Below are the code and all the weights of a small trained network. Each question names an input and a class and asks about switching units off, where a switched-off unit gives its printed mean instead of its output.

import numpy as np


def w(rows, s, z=0):
    codes = np.array(rows[::2]) - 128.0
    scale = np.full(codes.shape[1], s)
    scale[-1] = z or s
    return codes * scale


def norm(h):
    return h / np.sqrt((h * h).mean(-1, keepdims=True) + 1e-5)


def f(y):
    return y / 2 * (1 + np.tanh(0.7978845608 * (y + 0.044715 * y**3)))


def log_softmax(a):
    a = a - a.max(-1, keepdims=True)
    return a - np.log(np.exp(a).sum(-1, keepdims=True))


def net(x, mask):
    res = np.array(x, float).reshape(1, 2) / 4 @ E
    u = 0
    for l in range(2):
        y = f(norm(res) @ A[l][:, :-1].T + A[l][:, -1])
        res = res + np.where(mask[u : u + 6], y, B[l][:, -1]) @ B[l][:, :-1]
        u += 6
    return log_softmax(norm(res)[-1] @ U[:, :-1].T + U[:, -1])


A, B = {}, {}
E = w([
[126,121,250,124,142,139,137,89],'x0',
[147,128,124,146,166,117,219,102],'x1',
],0.012)
A[0] = w([
[132,133,147,113,123,149,111,133,130],'L0N1',
[122,106,158,153,123,144,152,112,3],'L0N2',
[122,129,165,124,121,118,100,135,73],'L0N3',
[128,124,11,121,128,131,149,129,132],'L0N4',
[130,126,163,122,134,130,254,121,73],'L0N5',
[126,125,109,135,122,129,180,129,79],'L0N6',
],0.019,0.0039)
B[0] = w([
[135,91,136,140,138,153,143,112,148],'L0N1',
[151,200,79,94,139,104,40,159,160],'L0N2',
[110,81,138,140,119,129,126,102,158],'L0N3',
[134,165,65,151,125,125,104,134,242],'L0N4',
[135,170,146,123,133,114,202,154,254],'L0N5',
[126,5,182,151,147,164,134,87,163],'L0N6',
],0.027,0.016)
A[1] = w([
[112,76,221,109,111,166,37,103,173],'L1N1',
[118,150,101,98,76,140,113,204,62],'L1N2',
[128,177,228,50,114,124,127,162,78],'L1N3',
[82,55,139,92,75,134,137,153,5],'L1N4',
[128,124,59,135,101,157,2,140,195],'L1N5',
[126,89,193,86,132,126,162,165,15],'L1N6',
],0.024,0.0021)
B[1] = w([
[188,40,126,134,168,238,158,129,211],'L1N1',
[104,74,37,210,151,75,148,80,169],'L1N2',
[117,120,197,72,164,36,85,103,210],'L1N3',
[147,136,139,98,176,79,96,103,160],'L1N4',
[64,120,169,126,52,105,66,163,254],'L1N5',
[134,146,48,122,137,116,2,94,177],'L1N6',
],0.029,0.021)
U = w([
[141,177,169,67,188,31,99,104,173],'0',
[114,195,154,98,76,199,148,138,15],'1',
[35,117,97,181,4,121,48,177,179],'2',
[163,198,71,185,153,141,248,151,126],'3',
[168,25,158,109,149,230,85,123,159],'4',
[106,179,163,85,44,188,171,109,2],'5',
],0.013,0.0065)

Each question gives the input, the list of numbers given to net, and the class t.
The units are the neurons (one row each of A and B). Each row of codes is followed by its name. A weight is (code - 128) times the scale printed after its matrix; where a second scale follows, it is the last column's (A, B and U).
mask holds one flag per neuron, layer by layer. A switched-off neuron (its flag False) gives its mean, the last column of its row in B, instead of its output. The means were averaged over made-up inputs and are rounded, as every weight is.
A unit's drop is (log p(t) with every unit on - log p(t) with that unit switched off) / (log p(t) with every unit on - log p(t) with every unit switched off).
The circuit of an input: a set's keep is (log p(t) with only the set's units on - log p(t) with every unit switched off) / (log p(t) with every unit on - log p(t) with every unit switched off). Starting from all 12 units, units are removed one at a time, each time the one whose removal leaves the highest keep (on an exact tie, the one counted first), for as long as the keep stays at least 0.8.
units of the circuit, in order: the units of the circuit, biggest drop first
most important unit: the unit with the biggest drop
k most important neurons: the k neurons with the biggest drops, biggest first
drop of u: that unit's drop, to one decimal
input [3,-7], class 4: most important unit => L0N5
input [7,-3], class 4: units of the circuit, in order => L0N5, L1N1
input [0,5], class 0: 2 most important neurons => L0N5, L1N1
input [-2,4], class 3: units of the circuit, in order => L1N5, L1N3
input [-5,6], class 3: 2 most important neurons => L1N5, L0N2
input [6,-5], class 4: 2 most important neurons => L0N5, L0N4
input [0,0], class 0: 2 most important neurons => L0N4, L0N6
input [0,-8], class 4: units of the circuit, in order => L0N4, L0N5, L1N1
input [-1,-5], class 4: 2 most important neurons => L0N4, L0N5
input [-1,-8], class 4: 4 most important neurons => L0N4, L0N5, L1N1, L0N2
input [7,-1], class 0: 4 most important neurons => L0N4, L0N6, L1N3, L0N2
input [0,1], class 0: drop of L1N1 => 0.1
input [2,0], class 0: drop of L1N3 => 0.0
input [3,0], class 0: most important unit => L0N4
input [-3,5], class 3: drop of L1N3 => 0.1
input [-1,3], class 3: drop of L1N3 => 0.2
